Here is a tiny trained network, its code and every weight. The questions are about switching its units off for an input and a class, where a switched-off unit gives its printed mean instead of its output.

import numpy as np


def w(rows, s, z=0):
    codes = np.array(rows[::2]) - 128.0
    scale = np.full(codes.shape[1], s)
    scale[-1] = z or s
    return codes * scale


def f(y):
    return y / 2 * (1 + np.tanh(0.7978845608 * (y + 0.044715 * y**3)))


def log_softmax(a):
    a = a - a.max(-1, keepdims=True)
    return a - np.log(np.exp(a).sum(-1, keepdims=True))


def net(x, mask):
    res = np.array(x, float).reshape(1, 3) / 4 @ E
    y = f(res @ A[0][:, :-1].T + A[0][:, -1])
    res = res + np.where(mask, y, B[0][:, -1]) @ B[0][:, :-1]
    return log_softmax(res[-1] @ U[:, :-1].T + U[:, -1])


A, B = {}, {}
E = w([
[8,150,190,131,189,185,157,182,12,199],'x0',
[142,74,107,151,179,161,116,30,53,42],'x1',
[133,219,87,212,120,218,159,93,138,67],'x2',
],0.012)
A[0] = w([
[92,196,190,151,152,198,175,157,113,167,175],'neuron 1',
[172,175,68,146,28,173,113,124,171,97,152],'neuron 2',
[133,156,135,155,200,162,123,46,84,55,194],'neuron 3',
[85,125,176,125,137,124,158,223,112,208,253],'neuron 4',
[167,59,151,92,51,9,99,125,164,145,168],'neuron 5',
[100,77,117,70,95,37,33,187,165,182,160],'neuron 6',
[172,61,116,168,151,128,138,99,162,48,233],'neuron 7',
[63,192,164,142,136,174,137,128,103,163,184],'neuron 8',
[171,206,77,160,114,94,159,117,163,131,180],'neuron 9',
],0.012,0.0064)
B[0] = w([
[88,63,71,113,90,87,196,105,130,187,229],'neuron 1',
[207,122,106,217,48,174,218,133,228,41,215],'neuron 2',
[88,121,175,205,74,170,74,142,55,105,216],'neuron 3',
[84,212,188,115,206,154,179,218,102,221,255],'neuron 4',
[129,97,197,104,161,60,72,67,194,164,227],'neuron 5',
[126,128,250,77,141,118,99,135,114,201,232],'neuron 6',
[149,32,114,139,53,176,58,119,102,106,205],'neuron 7',
[48,81,69,135,99,117,195,123,103,138,217],'neuron 8',
[128,158,102,133,128,100,127,146,162,87,195],'neuron 9',
],0.011,0.022)
U = w([
[57,145,100,90,130,110,254,146,97,171,177],'0',
[98,102,129,124,116,191,59,138,82,127,228],'1',
[158,141,46,144,66,151,141,122,180,55,117],'2',
[163,133,113,112,133,134,156,173,210,92,3],'3',
[147,89,128,74,111,77,58,70,184,144,80],'4',
[163,177,61,110,118,130,201,190,181,163,53],'5',
[112,174,186,78,161,82,108,149,158,171,224],'6',
],0.01,0.002)

Each question gives the input, the list of numbers given to net, and the class t.
The units are the neurons (one row each of A and B). Each row of codes is followed by its name. A weight is (code - 128) times the scale printed after its matrix; where a second scale follows, it is the last column's (A, B and U).
mask holds one flag per neuron, in row order. A switched-off neuron (its flag False) gives its mean, the last column of its row in B, instead of its output. The means were averaged over made-up inputs and are rounded, as every weight is.
A unit's drop is (log p(t) with every unit on - log p(t) with that unit switched off) / (log p(t) with every unit on - log p(t) with every unit switched off).
The circuit of an input: a set's keep is (log p(t) with only the set's units on - log p(t) with every unit switched off) / (log p(t) with every unit on - log p(t) with every unit switched off). Starting from all 9 units, units are removed one at a time, each time the one whose removal leaves the highest keep (on an exact tie, the one counted first), for as long as the keep stays at least 0.8.
circuit, biggest first: the units of the circuit, biggest drop first
unit that matters most: the unit with the biggest drop
k most important neurons: the k neurons with the biggest drops, biggest first
drop when u is switched off: that unit's drop, to one decimal
input [-7,7,1], class 2: circuit, biggest first	neuron 2
input [0,7,-6], class 1: 2 most important neurons	neuron 3; neuron 1
input [-3,-8,3], class 3: circuit, biggest first	neuron 2; neuron 8
input [0,6,6], class 1: 2 most important neurons	neuron 3; neuron 7
input [-1,-5,1], class 6: 3 most important neurons	neuron 8; neuron 1; neuron 7
input [-7,7,-1], class 2: 3 most important neurons	neuron 6; neuron 2; neuron 4
input [3,3,7], class 1: 4 most important neurons	neuron 3; neuron 4; neuron 2; neuron 9
input [-3,-1,-5], class 4: 2 most important neurons	neuron 4; neuron 5
input [-2,8,8], class 2: 3 most important neurons	neuron 2; neuron 6; neuron 4
input [-8,-7,1], class 4: 3 most important neurons	neuron 5; neuron 4; neuron 6
input [6,7,6], class 1: 2 most important neurons	neuron 3; neuron 4
input [0,-6,4], class 5: 2 most important neurons	neuron 2; neuron 6
input [-1,2,-7], class 6: drop when neuron 6 is switched off	1.0
input [4,-4,-6], class 6: unit that matters most	neuron 6
input [-6,-2,-1], class 4: drop when neuron 5 is switched off	0.9
input [-2,2,-5], class 4: drop when neuron 4 is switched off	1.7
